Each row was made from one small tree. The marks that hang from a mark follow it in brackets, in the order of their numbers. Every link used is in the known rows. Write each row's tree.
Each row is shifted at random along 4 fixed directions that mean nothing.
Known rows:
q267{q338 q353{q255{q436}} q975}: [-282,-186,-1,-207,0,-112,324,-334,105,277,340,-128,-239,-143,170,138,145,-168,151,-20,52,60,-303,-71,11,-84,-105,-27,3,301,99,-254,-104,180,-180,-135,81,-213,-343,22,-220,-403,169,153,283,-259,184,-520,105]
q267{q338 q353{q255} q975{q384}}: [-118,-86,17,-158,-105,-173,349,-557,133,14,130,83,-37,-122,223,-82,128,-259,55,27,68,-78,-237,36,-259,-76,-172,-124,3,121,78,-250,60,158,-130,35,-81,-418,-205,122,-212,-50,228,-99,-56,-425,213,-782,448]
q70{q436{q68 q255 q811} q975}: [-8,-4,-172,-90,280,278,164,153,15,-53,-47,-256,-141,-46,28,285,49,87,172,-184,-383,180,-41,-211,154,-8,-24,154,-49,274,63,199,-201,-88,-50,126,88,381,56,253,-41,-324,-53,64,89,158,-15,82,-495]
q255{q436{q68 q811{q265{q384} q440{q70{q975}}}}}: [-21,5,-92,89,16,98,95,-92,55,37,-102,-38,77,-27,-23,-20,154,-130,6,72,81,-7,-141,-189,-21,0,-24,-86,-19,105,207,99,6,30,15,146,-20,215,-74,139,-128,-63,-30,-86,46,-59,-166,-200,9]
q436{q68 q255 q811{q440}}: [87,86,-207,52,-57,330,223,-161,0,-279,-265,180,221,126,234,-143,199,-324,-3,-36,176,54,-111,-137,-151,98,-122,-70,-174,88,64,255,99,-36,82,244,-275,117,163,553,-79,-38,-4,-198,-162,-140,-17,-204,291]
q267{q353{q265} q975}: [-14,-200,-5,-32,27,-161,219,-241,20,65,351,-141,-177,-98,-15,20,-141,20,84,-115,23,-7,-111,42,55,-16,-131,67,-37,105,-42,-15,-144,-48,-115,-161,87,-133,-250,-87,-39,-77,-93,29,178,-11,161,-146,-85]
q70{q436{q68 q811} q975{q255}}: [324,109,94,168,-59,43,50,42,-32,-374,-165,24,119,90,-235,-43,-55,210,-186,-68,-393,-233,433,13,-22,207,90,128,6,-245,87,143,-92,-87,96,170,135,99,140,164,-49,177,-299,-209,-4,172,124,479,-493]
q353{q267{q975} q384}: [-204,106,-32,-48,-169,18,-48,73,-10,97,1,-11,69,26,111,-5,159,-76,-124,89,124,-49,-64,-135,-118,-20,115,-97,34,2,-127,-122,100,-19,81,-61,-87,-235,-141,8,35,6,190,-31,-211,-10,30,13,279]
q440{q70 q384{q265 q267 q338}}: [-133,27,193,-6,-315,-85,-309,-82,41,103,-116,20,126,6,-39,-214,98,-66,-94,11,-24,-65,-240,51,-161,-89,78,-180,73,-211,-270,-281,134,-23,16,-25,-83,-338,17,-115,26,198,177,-171,-233,-155,-15,-110,295]
q436{q255 q811{q440{q384{q353}}}}: [261,2,113,280,3,29,62,201,-103,-194,344,-136,-51,136,-225,-168,-267,115,-83,-250,94,-100,284,-45,-45,115,-2,181,-158,-115,-211,295,-135,-265,62,50,-15,75,51,136,66,199,-486,-132,93,272,141,504,-316]
q384{q265{q811{q440}} q267 q353}: [66,-204,26,27,15,-170,32,23,-20,61,122,-119,-165,-81,-18,-89,-273,-97,212,-368,187,155,51,-1,24,-84,-174,86,-115,45,-169,-16,-75,-130,-91,-19,17,-29,-7,-77,101,-117,20,69,151,-1,59,-69,51]
q265{q384{q267 q338{q975} q353{q255 q440}}}: [-1,50,226,59,-364,-327,-167,-74,25,-50,-215,2,79,58,-26,-342,-171,-66,-49,-157,87,-59,306,1,-13,-36,21,-50,-8,-118,-143,-170,78,-85,22,164,-98,-294,-40,-157,-87,352,193,-101,-166,-161,182,152,327]
q975{q255{q436{q811}} q267{q338 q353{q384}}}: [-15,-22,-223,-71,-229,-7,61,19,26,54,230,-50,-125,86,122,55,214,-222,44,7,253,43,177,-184,-149,74,1,113,-166,117,-35,35,3,-21,70,-75,-72,-204,-27,126,-163,-274,-13,-143,30,-14,259,-166,-5]
q338{q267 q353 q975}: [16,55,-156,-36,97,-133,15,282,-7,61,47,-156,-168,41,27,40,-42,-65,163,-19,-49,251,198,-145,-2,-12,-103,203,-213,160,-20,132,39,-189,48,14,-83,93,-164,3,72,-104,26,114,-196,145,141,90,21]
q811{q265{q68 q353 q384{q267 q338} q440}}: [-143,-140,-145,-5,179,-156,-110,-12,78,265,-16,-244,-287,-174,40,-13,-305,-158,458,-198,222,207,22,-143,194,-227,-160,35,19,177,-117,-33,-105,7,-138,-11,18,200,-51,-342,22,-183,148,301,229,55,-206,-253,115]
q70{q436{q255 q811}}: [74,103,182,41,-18,87,71,-101,2,-256,86,33,86,-2,-85,-25,-102,158,-94,-177,-278,-184,58,7,-13,53,87,-20,37,-90,-42,-9,-75,36,-47,146,124,116,-19,116,-31,90,-131,-95,62,9,35,312,-228]
q265{q353{q384} q440{q70}}: [224,-158,-37,243,81,-117,-34,435,-37,-29,154,-211,-187,37,-68,-180,-332,79,274,11,79,200,39,-49,191,45,-223,236,-146,0,-197,237,-189,-273,21,-35,-135,177,207,7,38,238,-262,148,-29,240,104,-11,-210]
q267{q338 q353{q265{q384} q440{q70}}}: [-10,-72,-231,37,-278,-67,16,-124,14,28,-44,29,106,90,199,-173,11,-262,61,220,218,155,-256,-72,-23,56,-135,-64,-160,15,-151,121,86,-171,113,-48,-364,-390,161,150,-67,283,150,-7,-403,-135,62,-377,436]
q70{q436 q975{q384}}: [-224,57,-126,-255,96,62,-105,14,87,164,-164,-122,-53,-101,122,289,168,-8,138,47,-301,134,-177,-184,-29,-161,98,-32,70,215,86,-73,69,57,-32,85,3,146,-22,-50,6,-333,378,28,-179,-33,-162,-267,13]
q338{q267{q353{q265{q811} q440} q975{q384}}}: [-63,75,-98,22,-312,-342,-12,-261,-24,-24,47,53,89,-16,77,-91,-97,-63,-13,-33,195,-123,109,-39,-208,49,41,-31,-76,-105,-100,-54,160,-101,68,-90,-141,-418,-176,-121,32,176,174,-131,-282,45,73,80,392]
q255{q436{q68 q811{q265{q384}}}}: [50,78,-253,203,68,174,-50,269,-55,53,83,-225,-59,93,-130,153,-26,16,68,107,240,24,326,-238,148,157,101,178,-91,36,33,329,-69,-98,152,-44,37,228,-59,38,-56,-140,-282,-67,170,344,-28,490,-376]
q811{q265{q68 q353} q440}: [233,-198,47,194,71,-180,253,-263,26,-166,48,108,-5,-80,-44,-296,-352,-135,145,-119,225,-70,-6,83,-35,-4,-264,-11,-49,-52,52,91,-74,31,-112,137,-20,87,-28,21,-36,149,-181,105,192,-43,-55,-252,150]
q265{q68{q811} q384{q338 q353{q255}} q440{q70}}: [372,-3,230,370,-287,-222,-169,19,-34,-329,-180,123,100,85,-169,-560,-465,44,18,-36,96,-61,214,81,102,143,-127,68,-62,-393,-165,76,-71,-150,36,175,-187,-301,379,-66,-74,606,-253,-55,-142,30,68,143,89]
q975{q255 q267{q338} q384}: [-82,-30,2,-182,-53,-256,90,-253,121,-11,155,-11,-168,-126,17,69,142,-89,118,-88,99,-144,140,15,-240,-86,-53,3,64,94,164,-241,38,176,-120,-1,136,-165,-182,-124,-156,-163,98,-183,112,-196,199,-481,73]
q436{q68 q255 q811{q265{q353} q440}}: [-149,198,-122,61,-63,183,38,-100,-2,42,-25,-45,113,35,-1,80,91,-160,-13,55,401,-145,117,-264,-128,62,167,-101,-22,74,28,179,90,7,78,87,-85,316,-222,119,23,-220,-54,-55,102,157,-241,326,143]
q70{q975{q255 q384{q353{q265}}}}: [-71,71,22,-66,-174,-301,-285,26,33,163,93,-235,-116,-11,-186,173,-47,192,-32,2,31,-134,370,-117,-61,-21,241,107,66,-40,21,9,16,-96,40,-65,102,41,-216,-399,35,-130,37,-96,-5,284,2,316,-237]
q436{q255 q811{q265{q68} q440{q384}}}: [-242,186,-111,35,-69,182,-102,-140,-14,135,38,-20,80,-18,-9,65,118,-124,-125,35,307,-109,-149,-271,-210,-23,233,-163,38,21,-49,67,147,25,32,10,-117,79,-184,-12,72,-236,51,68,22,171,-350,271,242]
q338{q267 q975{q255 q384}}: [339,-62,-98,66,81,-251,141,100,53,-288,2,-12,-175,36,26,-203,-63,-84,179,-144,-55,160,344,40,-127,44,-305,274,-227,27,129,117,-3,-184,-14,107,-29,7,17,106,-89,135,-123,-113,-209,-8,358,-304,-37]
q440{q384{q267{q975} q338 q353{q255{q436} q265}}}: [-397,-188,-36,-176,-136,-130,-150,14,72,432,142,-360,-290,-61,110,104,55,-95,220,-207,89,216,-132,-184,194,-159,16,42,18,309,-192,-191,-85,34,-103,-139,10,-136,-269,-220,-140,-345,289,87,163,19,108,-118,23]
q440{q70{q436{q255}} q384{q265{q68} q338{q267}}}: [-156,124,-55,-108,-201,137,-236,-32,70,18,-301,44,100,26,217,-133,145,-213,135,37,-172,212,-516,-112,-118,-99,-12,-111,-64,-9,-213,-109,156,-62,15,89,-275,-219,184,146,37,-16,365,35,-535,-93,-115,-284,425]
q440{q70 q384{q338}}: [-108,-53,103,-17,-71,-32,-105,-10,57,81,25,-62,-27,-40,-22,-105,73,10,22,-42,-132,54,-296,17,-55,-108,-47,-87,54,-10,-108,-155,4,11,-72,-5,-36,-113,31,-85,-56,166,69,-6,-92,-128,-22,-296,96]
q255{q436{q68 q811{q265{q353}}}}: [169,20,-174,209,-87,125,76,12,-9,-129,-108,20,111,121,28,-99,-22,-161,93,97,230,-23,219,-122,59,175,-51,86,-138,-33,33,288,-36,-18,127,109,-97,235,73,230,-152,12,-220,-134,56,133,-5,179,-113]
q267{q338 q353{q265 q384 q440} q975}: [-111,-152,-47,-12,-277,-229,192,-337,-1,21,271,-17,33,-10,61,-114,-92,-99,-44,-19,140,-128,-138,0,-88,28,-51,-58,-48,-4,-146,-73,8,-73,-7,-140,-89,-478,-261,-37,-52,178,60,-63,-43,-96,201,-153,292]
q440{q384{q265 q353}}: [304,-62,95,163,-176,-37,2,-36,-16,-193,-61,90,101,110,23,-370,-148,-135,8,-79,17,1,-56,128,-20,29,-183,76,-156,-176,-189,129,-21,-195,67,104,-178,-224,310,148,-67,362,-125,-179,-269,-66,174,-125,157]
q436{q68 q255 q811}: [-95,168,61,-62,-64,145,144,-291,52,-142,-105,92,154,-54,75,2,171,-50,-90,-97,-35,-192,-85,-48,-95,-11,51,-161,69,29,110,-58,9,152,-68,159,25,121,-90,164,-128,-46,42,-147,103,-159,-60,-36,108]
q68{q811{q440{q70{q975} q384{q265 q353}}}}: [-220,-66,146,-161,-42,-51,-89,-58,73,274,43,-99,-63,-191,-7,-25,116,-99,27,-124,-50,104,-487,-114,14,-248,-23,-149,43,156,-24,-194,-9,-35,-153,11,-31,1,-40,-191,-33,-166,225,77,-24,-159,-232,-417,275]
q440{q70{q975{q255 q384{q267 q338{q353}}}}}: [314,-22,-14,157,-207,-275,-180,141,23,-212,-198,-24,26,195,-102,-248,-68,-4,14,56,-119,41,418,11,-237,96,-93,177,-167,-235,-94,100,73,-209,164,174,-164,-228,164,100,32,286,-120,-321,-416,105,286,-110,-164]
q975{q255 q267{q353{q265}} q384}: [136,20,-36,-57,-334,-276,5,-328,69,-147,-28,137,43,13,88,-152,53,-148,-20,34,253,-171,188,43,-263,50,-52,-2,-48,-61,85,-31,110,29,18,64,-96,-315,-5,-18,-152,64,76,-318,-158,-122,226,-317,289]
q440{q70{q975{q255 q267}} q384{q338}}: [-161,1,152,-165,-128,-189,-167,-76,113,154,-42,-101,-136,-106,-77,-1,266,42,-10,-105,-190,-67,-138,-26,-155,-176,60,-73,142,61,52,-323,-2,57,-107,20,109,-118,-21,-222,-132,-36,165,-78,-68,-120,13,-364,-31]
q265{q68 q384{q267 q338} q440 q811}: [-46,137,-178,133,-204,-3,-383,45,-43,-5,-368,69,85,82,79,-166,-148,-152,161,-21,189,65,100,-142,-27,-12,88,-47,-21,-245,-268,13,160,-114,143,26,-226,-186,305,-111,131,95,238,66,-273,88,-252,153,322]
q265{q353{q255 q384} q440{q70} q811}: [142,-207,-289,172,126,-33,14,506,-11,64,-76,-248,-281,-8,214,-142,-239,-109,481,-46,177,530,-154,-203,267,5,-356,260,-222,239,-216,281,-169,-314,-2,46,-342,183,426,167,-96,98,33,407,-180,197,43,-340,3]
q338{q267 q353{q255 q384}}: [-153,113,-71,-102,-38,-162,12,227,21,200,-55,-121,-76,-37,127,33,13,-66,25,-9,52,147,90,-164,0,-83,-16,16,-59,223,-46,-43,76,-27,6,110,-138,-106,-172,-43,-32,-20,259,167,-151,64,97,-43,319]
q267{q338 q353{q265{q384} q440{q70}} q975{q255}}: [-227,-44,-107,-56,-223,-216,5,-178,54,212,271,-174,-131,-32,24,50,99,-95,31,166,217,-9,-119,-112,-22,2,16,-27,-28,76,-53,-89,18,-86,11,-269,-98,-337,-234,-156,-59,-27,106,44,-98,-23,107,-179,165]

Write each row's tree:
[-235,2,126,-341,-12,-154,81,-310,144,92,5,-25,-141,-198,-2,215,224,5,46,-162,-345,-162,-69,-26,-111,-173,87,-107,194,165,211,-408,-24,242,-181,56,283,-56,-190,-166,-124,-303,300,8,118,-240,9,-369,-32]	q70{q436 q975{q255 q267{q338}}}
[-83,-138,-57,-18,99,45,-48,199,-33,156,124,-144,-145,-96,-23,-12,-37,-124,98,-209,144,175,-135,-107,90,-109,-88,27,-62,120,-172,-16,-32,-131,-62,-73,-12,-55,-7,-47,39,-203,12,54,132,45,-56,-90,120]	q68{q811{q440{q384{q265 q267}}}}
[-175,-48,84,-39,-42,-222,-165,41,-1,196,95,-154,-140,-193,-42,11,-207,73,157,-280,74,-12,-72,-60,59,-161,29,-26,91,-11,-183,-228,-36,-43,-123,-82,114,-30,-122,-353,79,-83,198,172,195,52,-86,73,131]	q353{q384{q265{q440 q811} q267}}
[-64,-170,-157,7,-135,-102,97,-80,47,10,136,-66,-137,42,185,-134,89,-220,182,-65,91,79,-167,-112,39,32,-182,100,-104,95,-34,-8,-57,-53,3,-95,-76,-194,-3,104,-207,3,33,70,-60,-47,221,-352,158]	q353{q265{q440{q384}} q267{q338 q975{q255{q436}}}}
[204,-161,-35,244,-33,-86,-99,117,-46,-155,1,-19,-49,-44,-87,-291,-314,67,128,-27,-8,111,-215,-3,199,76,-201,100,-57,-152,-139,163,-137,-168,-47,-35,-155,-92,289,-56,-43,316,-225,132,-27,179,-80,-39,-25]	q353{q265{q68{q811} q440{q70 q384}}}
[-67,101,-32,-123,-60,-228,89,-172,72,78,180,-44,-148,-59,47,69,149,-100,4,10,101,-69,205,-34,-248,-42,-8,44,-56,62,113,-143,82,24,-22,-118,24,-218,-289,-107,8,-207,89,-137,-85,-39,177,-228,176]	q338{q267{q353 q975{q255 q384}}}
[-131,79,-44,-13,-97,-6,-225,221,10,154,-54,-99,-31,51,4,-46,139,-45,11,27,-61,159,-107,-81,-99,-55,34,-20,-43,-5,-176,-77,101,-108,63,-62,-129,-169,31,-55,71,125,108,-5,-316,45,-29,-57,162]	q440{q70 q384{q338{q267}}}
[-49,-22,-46,-4,77,55,-32,-10,36,-68,-131,-32,-106,-119,131,-2,-157,21,327,-91,-177,209,-416,-123,101,-48,-117,10,-3,59,-3,-10,-94,18,-137,59,-106,155,227,64,45,-133,171,323,-66,37,-216,-198,14]	q265{q68 q440{q70{q436{q255}}} q811}
[232,131,-4,240,-167,-188,-120,-71,-12,-239,-173,105,101,148,-102,-392,-211,-125,41,-60,109,-74,347,-9,-136,88,-42,75,-146,-249,-45,96,150,-226,144,147,-75,-123,-7,-74,49,469,-104,-130,-350,39,52,228,282]	q811{q265{q384{q338{q267 q975}} q440}}
[33,-36,-245,34,-151,-24,-157,-48,-42,98,-210,32,-26,-8,202,-99,-151,-270,237,-5,271,241,-135,-124,-37,4,-95,43,-158,-81,-227,75,66,-169,60,-85,-289,-209,275,27,136,-212,218,182,-179,67,-126,-87,352]	q384{q265{q68 q440 q811} q267{q353}}
[88,-44,244,83,-185,-211,57,-211,34,-154,82,105,-1,40,-94,-187,37,18,-104,-82,-27,-281,239,138,-54,71,2,7,36,-195,94,-230,-47,132,-26,-32,180,-195,-165,-2,-95,18,-121,-241,164,-88,244,33,-133]	q384{q267{q975{q255{q436}}}}
[-64,27,-27,29,-351,-166,-110,64,-39,90,8,-86,51,111,21,-60,-101,-41,-106,71,257,-18,235,-117,-53,142,127,16,-26,-79,-222,20,52,-113,132,-27,-139,-352,-72,-29,-15,178,62,53,-173,124,155,328,178]	q384{q353{q255 q265 q267{q338}}}
[-145,-82,-195,39,-91,51,-314,253,-16,219,17,-160,-89,-4,-11,-8,-98,-166,266,114,353,313,-201,-246,72,-22,3,47,-118,24,-286,116,62,-197,41,-136,-235,76,56,-116,104,-297,47,177,-63,190,-225,34,109]	q384{q265{q68{q811{q440{q70}}} q353} q338}
[107,27,-52,-32,-119,-114,-247,18,39,-67,-280,-26,2,0,-21,7,-38,-11,67,51,-177,16,155,-59,-110,0,66,91,-3,-159,-51,-31,73,-85,64,67,-40,-127,132,-30,68,-183,168,-104,-243,124,27,16,-94]	q70{q436 q975{q255 q384{q265{q68} q267}}}
[-97,39,-185,71,-305,-44,-213,286,-50,192,-149,-124,6,217,135,-41,10,-224,74,162,347,173,290,-223,116,106,99,90,-157,38,-190,108,72,-138,233,-30,-285,-307,138,110,-34,-28,166,-17,-224,124,135,242,166]	q265{q384{q267{q338} q353{q255{q436} q440}}}
[379,-134,-171,101,236,231,306,145,-18,-372,-229,-67,-43,115,81,-51,-107,-11,230,-134,-385,209,-13,-24,146,122,-278,263,-197,110,82,362,-227,-216,35,256,-60,155,370,540,-61,51,-215,-54,-168,105,189,-169,-416]	q70{q436{q68 q255} q975}
[-127,-79,76,-74,-108,-227,152,-230,2,129,289,-57,-48,-86,-53,58,-92,11,-42,-46,57,-119,-5,18,-83,-19,19,-55,24,19,-6,-147,-39,44,-77,-130,71,-260,-243,-149,0,-10,4,69,199,-90,99,-18,102]	q267{q338 q353{q440}}
[35,22,-190,168,-155,-58,-216,143,-86,-64,-115,-12,84,30,-38,-109,-245,14,24,75,224,39,93,-127,228,90,52,42,-42,-118,-149,210,14,-173,103,-40,-179,-156,168,-136,-18,186,-23,75,-103,256,-139,355,86]	q353{q265{q68{q811} q384} q440}
